Here is a tiny trained network, its code and every weight. The questions are about switching its units off for an input and a class, where a switched-off unit gives its printed mean instead of its output.

import numpy as np


def w(rows, s, z=0):
    codes = np.array(rows[::2]) - 128.0
    scale = np.full(codes.shape[1], s)
    scale[-1] = z or s
    return codes * scale


def f(y):
    return np.maximum(y, 0)


def log_softmax(a):
    a = a - a.max(-1, keepdims=True)
    return a - np.log(np.exp(a).sum(-1, keepdims=True))


def net(x, mask):
    res = np.array(x, float).reshape(1, 8) / 4 @ E
    y = f(res @ A[0][:, :-1].T + A[0][:, -1])
    res = res + np.where(mask, y, B[0][:, -1]) @ B[0][:, :-1]
    return log_softmax(res[-1] @ U[:, :-1].T + U[:, -1])


A, B = {}, {}
E = w([
[217,62,77,98,192,13,181],'x0',
[27,92,62,255,202,117,205],'x1',
[136,142,144,162,93,99,132],'x2',
[126,132,134,135,126,119,124],'x3',
[129,128,122,122,125,128,123],'x4',
[183,36,189,186,202,158,6],'x5',
[131,132,137,147,112,113,132],'x6',
[37,229,211,117,207,15,102],'x7',
],0.0076)
A[0] = w([
[97,123,127,52,68,122,255,31],'neuron 0',
[15,75,13,239,185,109,149,86],'neuron 1',
[168,94,95,127,149,83,152,33],'neuron 2',
[136,38,126,120,87,184,163,73],'neuron 3',
[133,124,86,109,177,64,150,142],'neuron 4',
[172,58,30,158,33,166,129,131],'neuron 5',
[145,86,135,101,201,173,131,254],'neuron 6',
[206,86,129,99,174,49,200,66],'neuron 7',
[48,145,202,163,65,222,134,47],'neuron 8',
[190,21,207,185,221,168,49,34],'neuron 9',
],0.0087,0.0077)
B[0] = w([
[82,85,107,160,14,100,150,202],'neuron 0',
[218,101,213,30,79,146,100,248],'neuron 1',
[64,91,38,153,171,201,2,158],'neuron 2',
[147,155,100,72,169,32,52,185],'neuron 3',
[81,171,112,206,127,122,85,204],'neuron 4',
[80,164,206,156,210,37,128,255],'neuron 5',
[171,215,212,235,84,117,159,239],'neuron 6',
[138,138,38,169,127,224,40,211],'neuron 7',
[128,142,25,191,190,196,38,208],'neuron 8',
[8,56,100,115,41,146,194,245],'neuron 9',
],0.0083,0.009)
U = w([
[144,142,155,171,146,134,127,254],'0',
[145,97,43,155,193,211,43,40],'1',
[42,71,121,134,77,133,199,48],'2',
[94,153,191,138,234,59,112,138],'3',
[254,95,174,52,81,160,68,96],'4',
[147,155,165,177,158,136,153,191],'5',
[163,157,167,190,142,142,152,156],'6',
],0.01,0.0076)

Each question gives the input, the list of numbers given to net, and the class t.
The units are the neurons (one row each of A and B). Each row of codes is followed by its name. A weight is (code - 128) times the scale printed after its matrix; where a second scale follows, it is the last column's (A, B and U).
mask holds one flag per neuron, in row order. A switched-off neuron (its flag False) gives its mean, the last column of its row in B, instead of its output. The means were averaged over made-up inputs and are rounded, as every weight is.
A unit's drop is (log p(t) with every unit on - log p(t) with that unit switched off) / (log p(t) with every unit on - log p(t) with every unit switched off).
The circuit of an input: a set's keep is (log p(t) with only the set's units on - log p(t) with every unit switched off) / (log p(t) with every unit on - log p(t) with every unit switched off). Starting from all 10 units, units are removed one at a time, each time the one whose removal leaves the highest keep (on an exact tie, the one counted first), for as long as the keep stays at least 0.8.
units of the circuit, in order: the units of the circuit, biggest drop first
most important unit: the unit with the biggest drop
top k neurons: the k neurons with the biggest drops, biggest first
drop when u is switched off: that unit's drop, to one decimal
input [8,-2,0,1,-3,6,-2,-5], class 1: units of the circuit, in order	[neuron 7]
input [-7,-3,-2,5,2,-3,6,-6], class 1: top 2 neurons	[neuron 8; neuron 6]
input [3,-3,0,4,1,3,2,-4], class 3: units of the circuit, in order	[neuron 5; neuron 1]
input [-3,-6,4,7,-6,-7,0,-7], class 2: top 2 neurons	[neuron 0; neuron 1]
input [5,-3,-5,-1,8,-2,-1,-7], class 0: top 3 neurons	[neuron 5; neuron 7; neuron 6]
input [7,-3,4,-4,4,-8,1,6], class 2: top 2 neurons	[neuron 0; neuron 8]
input [3,-1,6,-5,-7,8,-2,8], class 2: top 2 neurons	[neuron 9; neuron 5]
input [5,-1,8,7,-3,4,7,6], class 6: top 4 neurons	[neuron 5; neuron 3; neuron 7; neuron 8]
input [-8,-7,1,0,-6,-5,-6,1], class 1: top 2 neurons	[neuron 8; neuron 1]
input [6,-6,-1,8,-6,3,4,6], class 0: top 3 neurons	[neuron 5; neuron 1; neuron 7]
input [6,6,-7,-3,3,4,-2,-6], class 6: top 2 neurons	[neuron 6; neuron 5]
input [8,-5,2,-5,4,5,-6,0], class 1: top 2 neurons	[neuron 7; neuron 2]
input [-8,-8,-8,6,-5,-2,-8,-1], class 1: top 2 neurons	[neuron 8; neuron 1]
input [8,-8,-4,0,-3,6,7,3], class 1: most important unit	neuron 7
input [-4,-6,4,0,-5,-1,-7,-8], class 3: units of the circuit, in order	[neuron 5; neuron 3]
input [8,6,4,0,6,-2,-4,3], class 1: top 3 neurons	[neuron 7; neuron 2; neuron 4]
input [-4,-5,-4,-8,-6,8,-3,-5], class 2: drop when neuron 9 is switched off	1.1
input [4,5,0,0,4,2,4,-1], class 4: drop when neuron 1 is switched off	1.1
input [1,2,-4,8,7,8,6,1], class 2: drop when neuron 4 is switched off	0.0
input [1,-7,-5,1,5,-8,6,1], class 2: units of the circuit, in order	[neuron 0]
